Each row has a name. Each question is about the rows just above it.

keror: [169  83 172 149 115 180 107 153 157 176 144 144 185 157 174 163 155 122
 142 106 139  96 128 174 174  84 165  94  95 158 107  71 142 175 106 118
 147 179 102 156 116]
limit: [ 95  79 112 125  93  79 104 128 125  83 150 148  75 106 129  85 126  88
 118 151  86 106 100 103 106  91 101  89 170 175 120 166 125  92 135 174
 138 106  97 131 168]
Bivif: [147 151 154  95 150 143 135 119 145 153 156 149 153 101 130 127 101 155
 159 164 166 151  90 157 150 138 120 116 157 149  86 149 144 130 101 164
 158 133 139  96 149]
Whose row is [169  83 172 149 115 180 107 153 157 176 144 144 185 157 174 163 155 122
 142 106 139  96 128 174 174  84 165  94  95 158 107  71 142 175 106 118
 147 179 102 156 116]? : keror
The row with [ 95  79 112 125  93  79 104 128 125  83 150 148  75 106 129  85 126  88
 118 151  86 106 100 103 106  91 101  89 170 175 120 166 125  92 135 174
 138 106  97 131 168] is : limit
Whose row is [147 151 154  95 150 143 135 119 145 153 156 149 153 101 130 127 101 155
 159 164 166 151  90 157 150 138 120 116 157 149  86 149 144 130 101 164
 158 133 139  96 149]? : Bivif

Mada: [143 128 113 100  90  82  79  79  81  87  92  96 101 112 124 133 142 149
 153 156 156 154 150 146 141 136 132 130]
mogon: [113 105  99  92  88  86  87  90  96 104 115 128 140 153 165 176 184 183
 179 175 177 174 163 150 136 121 107  95]
Bamu: [ 72 118  90 102 116 114 143 156 161 165 166 172 176 171 166 156 148 139
 155 123 117 113 166 112 113 160 119 122]
Dipa: [ 75  74  78  80  82  87  99 113 127 141 155 167 177 177 175 181 185 179
 170 159 147 135 123 112 103  96  97  93]
robi: [158 153 156 158 160 160 159 157 144 130 116 103  96  95  94  93  89  87
  86  93 103 113 123 131 139 145 148 149]
robi without one entry, shuffled: [148 103  89  95 160 160 131  93 157 123 158  96 144 158  93 113 116  86
 139 103 153 149 159 145 130  94 156]. Gone: : [87]
Which entry of Bamu is missing from [171 139 165 116 102 122 113 160 166 117 123 166 112 118 161 119 176 156
 172 143 166 155 113  72 156  90 148]? : [114]
Which entry of Mada is missing from [136 130 146  79 154  79 141 112 133  82 149 100 150 153  81 156 124 156
 113 128 142  96 143  87  92 132  90]? : [101]
Shuffled Bamu with one entry gone: [166 155 171 166 156 117 123 116 114 118 166 148 102 176 160 139  90 122
 113 161 119 113 172 156 112 143  72], missing : [165]
Shuffled Bamu with one entry gone: [116  90 160 171 113 156 139 172 155 166 156 166 148 123 118  72 176 165
 161 113 114 166 122 112 143 102 119], missing : [117]
Shuffled Bamu with one entry gone: [112 143 166 148 117 119 114  90 113 118 116 172 176 156 113 123 102 139
 165 166 166 171 122 155  72 156 160], missing : [161]
Which entry of mogon is missing from [ 86  92 179  96  99 183 121 176 177  95 107 175 150 184 105 163 174 104
  90 115 153 113 128  88  87 140 136]? : [165]

gomo: [122 136 175 202]
mitas: [122  59 175  92]
futo: [194 118 129 116]
zib: [126  66 124 178]
Vosep: [154 115 172 120]
guze: [128 130 167  79]
tof: [154 188 187 187]
Lote: [120 120 172 145]
dur: [122 121 175 202]
Sevo: [120 120 135  86]
Vosep without one entry, shuffled: [115 120 172]. Gone: : [154]
Which entry of gomo is missing from [175 122 136]? : [202]
dur without one entry, shuffled: [175 121 202]. Gone: : [122]

zisu: [129  91  77 146 175 124 118  97  80 122 129 122 136 164 146 131 168 157
 133 150 107 121 127 122 104 125 124]
gufub: [116 145 131  83 100 124 145 110 121 122 130 135 105 108  87 134 151 103
 116  82  90 136 141 140 146 148 141]
lafon: [ 92 125 111 141 106 124 157 116 126 115 132 124 102 163 102 134 162 181
 132 119 131 126 161 119 138 150 186]
pemet: [106 106 131 184 154 124 135 139 142 122 130 116 161 150 189 131 100 170
 155 145 162 120 139 112 123 108 133]
felo: [174 125 117  91 138 131 103 116 102 140 127 138 123 117 105 129 153  81
 113 128 120 126 105 140 118 125  94]
gopuz: [ 89 125 135 160 120 124 148 139 149 117 130 122 134 146 154 131 105 164
 148 125 136 127 147 119 138 125 149]
dif: [ 78 125 142 164 120 124 155 139 143 108 130 118 143 144 147 136 103 161
 149 123 136 126 156 119 138 125 147]
Safa: [106 133 134 155 109 124 145 151 159 122 138 117 131 146 146 125 112 173
 135 125 147 123 139 115 138 143 161]
mudez: [106 153 178 140 105 124 145 155 168 122 130 122 129 102 130 129  85 124
 134 111 153 135 139 119 146 125 141]
kam: [143 114 121 155 158 124 105 139 132 138 130 122 152 146 154 120 112 152
 134 166 152 120 109 118 105 123 112]
Shuffled gopuz with one entry gone: [117 125 154 164 149 131 148 146 105 122 148 130 125 136 139 149 147 135
 120 119 160 125 124 127 138  89], missing : [134]
Which entry of felo is missing from [128 102 174 138 125 126 140 116 103 138 129  81  94 127 140 125 105 117
 117 118 131 105 113 153 120 123]? : [91]
Which entry of dif is missing from [108 161 125 138 123 149 124 147 125 118  78 136 147 156 103 139 126 130
 143 164 143 136 142 120 144 119]? : [155]

Gal: [ 66 107 141 112 164 175  77 104]
Limur: [ 66 125 122 147 148  65 164 114]
til: [ 66 136  60 176 138 175  61  66]
kebu: [ 66 138  83 187  84 147 106 148]
til without one entry, shuffled: [138 175  66  66  60 136 176]. Gone: : [61]
kebu without one entry, shuffled: [147  83 148 187  66 138 106]. Gone: : [84]
til without one entry, shuffled: [138  66 136  60  61 175  66]. Gone: : [176]
Shuffled Limur with one entry gone: [ 66 122 164 114 148  65 125], missing : [147]
Which entry of til is missing from [138  61  66  66 136 176  60]? : [175]
Shuffled kebu with one entry gone: [147 138 187 106  66 148  83], missing : [84]
Which entry of kebu is missing from [148  66 138 106  83  84 187]? : [147]

Rilu: [144 130 158 133 146 128 126 152 127  83 132 115 123 132 129 121 111 168
 125 132 131 141 121 128 146 131 140 140 122 168 136 162 127 120 125 131
 147 129  68 177  87 130 164 163 125  94 116 133]
Kogop: [130 130 140 126 146  95 132 136 132 135 161 131 131 128 119 140 162 128
 114 129 129 131 141 140 156 162  88 103 133 138 118 127 117 137 134 128
 114 124  70 110 153 133 140 143 119 147 118 135]
Nul: [131 133  79 119 161 115 130 137 123 126 122 111 111 143 107 131 116 130
 147 127 130 145 145 137 185 155 146 123 137  86 124 118 124 127 152 146
 189 136 149 119 157 128 100 133 115 128 133 134]
papo: [136 115 134 118 148 103 142 130 140  93 123 117 124 130 115 136 158 111
 116 116 124 117 123 116 102 121 110 146 132 128 131  97 131 123 128 147
 175 118 113 124 119 106 155 125 104 116 110 124]
papo without one entry, shuffled: [136 116 123 115 116  93 118 118 132 128 136 147 125 110 155 123 102 158
 148  97 140 103 124 119 142 146 124 116 128 134 104 111 106 130 124 124
 121 131 130 131 117 175 115 123 117 116 110]. Gone: : [113]
Shuffled Kogop with one entry gone: [135  70 119 129 131 128 124 133 128 138 162 117  88 133 141 156 119 153
 110 129 146 147 130 140 114 132 135 131 114 140 131 118  95 140 130 103
 127 162 136 118 128 143 137 140 126 132 134], missing : [161]
Shuffled Rilu with one entry gone: [125 121 128 111 128 115 121 125 164 129 146  94 158 147 132 131 127 131
 131 162 129 126 152 122 168 125 130 141 127 163 116 123 146 136 144 140
 168 140 120 132 133  83 130 133 177 132  68], missing : [87]
Which entry of Nul is missing from [127 131 123 155 128 116 146 119 189 145 146 137 143 128  79 147 119 124
 145 131 130 107 161 137 126 111 111 118 122 133 137 152 115 149 136 115
 123 133 100 134 133 157 130 130 124  86 127]? : [185]

mutel: [115 108 122 179 124  97 180 132 124 143]
muko: [181 150 158 131 132 180 150 121 120 109]
feb: [115 108 122 179 124  97 108 132 126 143]
muko without one entry, shuffled: [109 150 181 131 150 120 121 158 132]. Gone: : [180]
Which entry of muko is missing from [150 158 180 181 109 131 150 132 120]? : [121]
Shuffled muko with one entry gone: [158 131 150 109 121 120 180 132 150], missing : [181]
Which entry of mutel is missing from [115 132  97 122 108 143 124 179 124]? : [180]
Which entry of muko is missing from [180 120 109 181 158 150 150 131 121]? : [132]
Which entry of mutel is missing from [108 143 115 124 180 132 122  97 124]? : [179]

tipek: [118 118 154  83 137  76 105 119 160  92 177  93  86 165]
Kobun: [ 96 117 156  79 154  93 108  98 140  53 163  98  87 158]
gibas: [ 96 135 167  84 134  65  95 137 126  61 169  94 102 164]
rila: [114 113 151  60 131  77 120 111 133  65 154  59 108 150]
sul: [114 113 151  60 131  77 120 111 133  65 172  96 105 158]
kiper: [ 91 120 135  66 142  78 111 104 130  69 160 119 124 168]
fesu: [ 91 136 165  88 133  61 100 137 127  52 172  98  93 167]
budag: [ 94 120 137  75 148  84 111  99 139  68 161 119 111 169]
nuval: [105 113 150  65 135  82 125 104 138  54 175  55  87 161]
Which entry of nuval is missing from [113  87 150  55 105 135  65 161 138 175 125 104  82]? : [54]
Which entry of rila is missing from [113 114 154  59  65 151 133 120 150  77 111 108 131]? : [60]

toba: [167 158 111 138 152 115 129  91 139 147 171 153 147 151 127  76 106 145
 139 106 115 125 126 190 110 131 112 197 135 118 110 139 112 124 162 117
 121 136 128 125 166 121 139 166 142 105 110 145 107 126 104 126 136]
nuda: [154 146 161 125 126 133 154 150 141 158 136 130 112 131 126 127 115 123
 129 139 134 132 125 139 119 122 128 131  94 133 123 133 125 118 128 114
 127 115  96 128 127 112 128 150 129 121  87 131 119 140 103 119 115]
Kisul: [135 130 166 123 117 137 152 167 132 148 118 120 106 124 128 150 126 113
 123 150 140 133 128 112 131 119 132  99  94 138 132 127 136 123 113 122
 130 112 101 129 112 117 123 128 123 129  96 123 132 139 119 125 110]
Reni: [131 144  97 131 142 117 155  85 139 129 140 152 151 120 131  98 114 158
 140  99 110 128 118 154 108 130 137 168 152 112 122 133 114 125 154 121
 114 148 139 130 143 124 134 156 140 125 148 135 109 129 115 120 145]
Zufu: [165 145 131 140 142 120 141 119 129 146 169 133 133 162 126  95 116 122
 129 125 130 123 136 175 127 127 102 172 121 130 109 136 123 128 143 123
 132 125 127 121 118 125 135 144 133 103  96 143 122 121 116 133 129]
Zufu without one entry, shuffled: [145 136 123 127 144 130 116 136 109 133 143 162 102 125 103 122 129 133
 123 125 131 132 125 143  96 123 130 121  95 169 128 121 172 140 133 165
 175 146 142 127 120 133 118 129 135 121 122 126 116 129 127 141]. Gone: : [119]
Which entry of Reni is missing from [140 115 139 120 148 151 124 109 152 148 125 133 122 134 131 140 120 139
 145 137 131 130 154 130 117 108 135 129 131 114 112  99 142 118  98 154
 121 158 129 152 143 114 110 144  85 125 128 155  97 140 168 114]? : [156]

kal: [ 93  89 143  90 162  94 124 174  96  93  71  70]
Tofe: [133 125  78 155  66 146 142  71 143 113 163 166]
sizo: [ 85 165  77 163  75 156 128  84 185 118 156 184]
Muvul: [166 121 171  93 138 130 113 164 151 171 111 164]
Zuvun: [133  77  78 155  66 146 142  71 143 110 163 166]
kal without one entry, shuffled: [174 162 124  93 143  70  94  93  89  96  90]. Gone: : [71]
Shuffled sizo with one entry gone: [156 156  75  85 185 184 165  77 128 118 163], missing : [84]
Which entry of Zuvun is missing from [133 146 143 155 163 166  77  66 142 110  71]? : [78]

